cols: M U B Z P W R J K
<54>: [-16 -23  32  29 -42 -53  33  -7  20]
<14>: [-14  11  -8  38 -29 -55  33   5  33]
<49>: [-19  24 -14  39 -19 -47  35  15  28]
<131>: [-16 -23   4  29 -42 -53  33  -7  -2]
step -1: [-23   4]	[-24   3]
both <14> <54>: 	[33]
step -1: [ 29 -42 -53]	[ 28 -43 -54]
start: [-23  32  29 -42 -53  33]	<54>, 1
both <54> <14>: 	[33]

cols: C H D A V Q L
<56>: [  2   2   3  -7 -18   9   3]
<137>: [ 26   6 -28  -1  -1 -45  -1]
<104>: [-1 -1  1  2  0 -5 -1]
<75>: [  0   1  -1  -3 -18   6  -3]
<146>: [ 17 -32  17  21   5  -3 -31]
<207>: [ 0  0  2  1  7 -1  3]
<168>: [ 0  0 -1  2 -3  1  0]
<79>: [ 3 -4  3  1 11 -8 -3]
<39>: [ 23   4 -22  -1  -6 -32  -2]
<61>: [-2 -1  2  2 11 -4 -1]
<35>: [ 1  0  2 -1 -1 -1  1]
both <61> <75>: 	[-1]
key -> tag
[-1] -> Z_852
[-28] -> Z_357
key <168> 2: 	Z_852
which: [-2 -1  2  2 11 -4 -1]	<61>
col: [-4  4 -1]	H
col: [-28   1  -1  17   2  -1   3 -22   2   2]	D

cols: T F E S N
<21>: [ 19  11 -15  -6  40]
<95>: [-44  32  28  15   7]
<140>: [ 32 -44 -16   3 -49]
<76>: [ 28 -18 -21 -23   4]
<55>: [  1  -6  -2 -14  -3]
<24>: [ 28 -18 -21  -2   4]
<3>: [-35  22  22   4   4]
step -1: [32]	[31]
col: [15  3]	S

cols: med kegef Fevo lotuv fug Nir Lofaf
<128>: [-20  37 -37 -20   0  -8  41]
<22>: [ 41 -28 -24  30  -3 -20 -13]
<41>: [ 12  -3  20 -23  -2 -39 -24]
<52>: [ 13  -4  20 -28  -2 -40 -26]
step +1: [-23]	[-22]
col: [-23 -28]	lotuv
Table of tags by key:
[-23] -> Z_697
[30] -> Z_108
[-20] -> Z_738
[-24] -> Z_666
[-39] -> Z_154
[-22] -> Z_854
[-28] -> Z_921
key <41> 3: 	Z_697
step +1: [12 -3 20]	[13 -2 21]
col: [-3 -2]	fug
start: [ 41 -28 -24  30  -3 -20]	<22>, 0

cols: Gibi nuzov kurup fita muder lufek Setog
<132>: [-3 -3 -1 -1  0 -1 -5]
<51>: [  2   1   1 -15   1   1   2]
<43>: [-19   1 -15 -13  -8 -16  -5]
<53>: [-40  43  -5 -56 -54 -48  48]
<149>: [-12   1   1   1   1   1   2]
both <43> <53>: 	[-5]
key -> tag
[0] -> Z_136
[48] -> Z_623
[3] -> Z_310
[2] -> Z_333
[1] -> Z_695
key <149> 6: 	Z_333
start: [2 1 1]	<51>, 0

cols: Vozok Kir Zet Mobig Zofis Rig
<99>: [-13   6  -7   0  -1   6]
<141>: [ 4 -2 -2 15 12  9]
<114>: [ -7   6 -10  -6 -17   6]
<111>: [ -1  -7  -3   7   2 -15]
<83>: [-20  23 -10   6  -7  55]
<122>: [ -8 -17   2   9   9   7]
<7>: [-2  0  1  0 -2 -8]
<124>: [ 4 -2 -2  2  6 39]
<167>: [ 1  0 -2  0 -2 -8]
start: [ -6 -17]	<114>, 3
which: [ 1  0 -2  0 -2 -8]	<167>

cols: Bukek bil kipot tiz keril
<86>: [ 3  0 16 22  8]
<195>: [-1  1  7 16  1]
<179>: [-1  3 27 33  9]
<101>: [ 1  3  9  8 10]
<65>: [ 0 -1 10 23  7]
<98>: [ 3  0 -1 16  8]
<110>: [ 0  9 22 19  5]
<73>: [ 0 -1 -1  8  9]
<11>: [ 0  0 11 23  9]
<16>: [ 0 -2  4 41  8]
which: [ 1  3  9  8 10]	<101>
both <110> <16>: 	[0]

cols: Sesa bidu neru did Fot Dap
<33>: [ 46  -8 -32  -3  23  41]
<29>: [ 15   4 -10  -2  18  14]
<112>: [13 21 14 -7 26 14]
start: [  4 -10  -2]	<29>, 1
Table of tags by key:
[41] -> Z_342
[-8] -> Z_299
[42] -> Z_340
[14] -> Z_264
key <33> 5: 	Z_342
which: [ 46  -8 -32  -3  23  41]	<33>
both <29> <112>: 	[14]

cols: Momu lopip Rez zul Vepat mep kam Lisif mase
<10>: [ -2  -3 -11  -3   3 -22  -2  -7  -5]
<15>: [ 3  2  2  6 -5 44  4 -3  5]
<19>: [-1 -2  2  2 -7 17  7  2  1]
<165>: [-2  1 -3  6  5 -2 -2 -3  0]
<94>: [ -1  -3   7  -5  -3 -36  -1  -4   1]
<147>: [ 5 -3 -1  1 -2  9  3  5 -5]
<177>: [  0   5   6  -2  -3 -14  -4  -3   1]
<106>: [  0   1   3   4   1  26   0 -10   2]
tags:
[-3] -> Z_124
[3] -> Z_387
[-7] -> Z_103
key <94> 4: 	Z_124
start: [  6  -2  -3 -14]	<177>, 2
which: [  0   1   3   4   1  26   0 -10   2]	<106>
col: [-2  4  7]	kam
both <10> <106>: 	[3]
start: [ -2  -3 -14]	<177>, 3
step -1: [ 2  2 -7 17]	[ 1  1 -8 16]

cols: veper Zez muze pelas non sev Zokam piba
<143>: [-13 -13  10  -4  10 -37  10  -6]
<12>: [-24 -19  10 -12   5 -42  29   7]
<90>: [ 12  24  -8  31 -12  44 -26 -12]
<37>: [-18   0  13  30   7 -28  22 -21]
<189>: [  9   2   0  40   0   5 -16 -10]
<40>: [ 10 -25 -18 -49  -3  -4   9  23]
<185>: [  3   6  -1  44   0  13 -19 -14]
<20>: [ 10 -25 -18 -49  -3  -4   0  23]
<157>: [-18   0  13  30   7 -44  26  -1]
start: [  2   0  40   0   5 -16 -10]	<189>, 1
step +1: [44  0 13]	[45  1 14]
start: [ 30   7 -28]	<37>, 3
both <40> <189>: 	[9]
step -1: [30  7]	[29  6]

cols: Mab Biz fof Duv
<32>: [ 29 -34   8 -20]
<118>: [ 15 -29 -19 -19]
<26>: [-6 41 39 44]
<88>: [ 7 19 25 47]
col: [39 25]	fof
tags:
[25] -> Z_970
[41] -> Z_133
[19] -> Z_282
[7] -> Z_95
[-29] -> Z_542
[-34] -> Z_276
[-30] -> Z_796
[18] -> Z_981
key <88> 1: 	Z_282
step +1: [ 29 -34]	[ 30 -33]

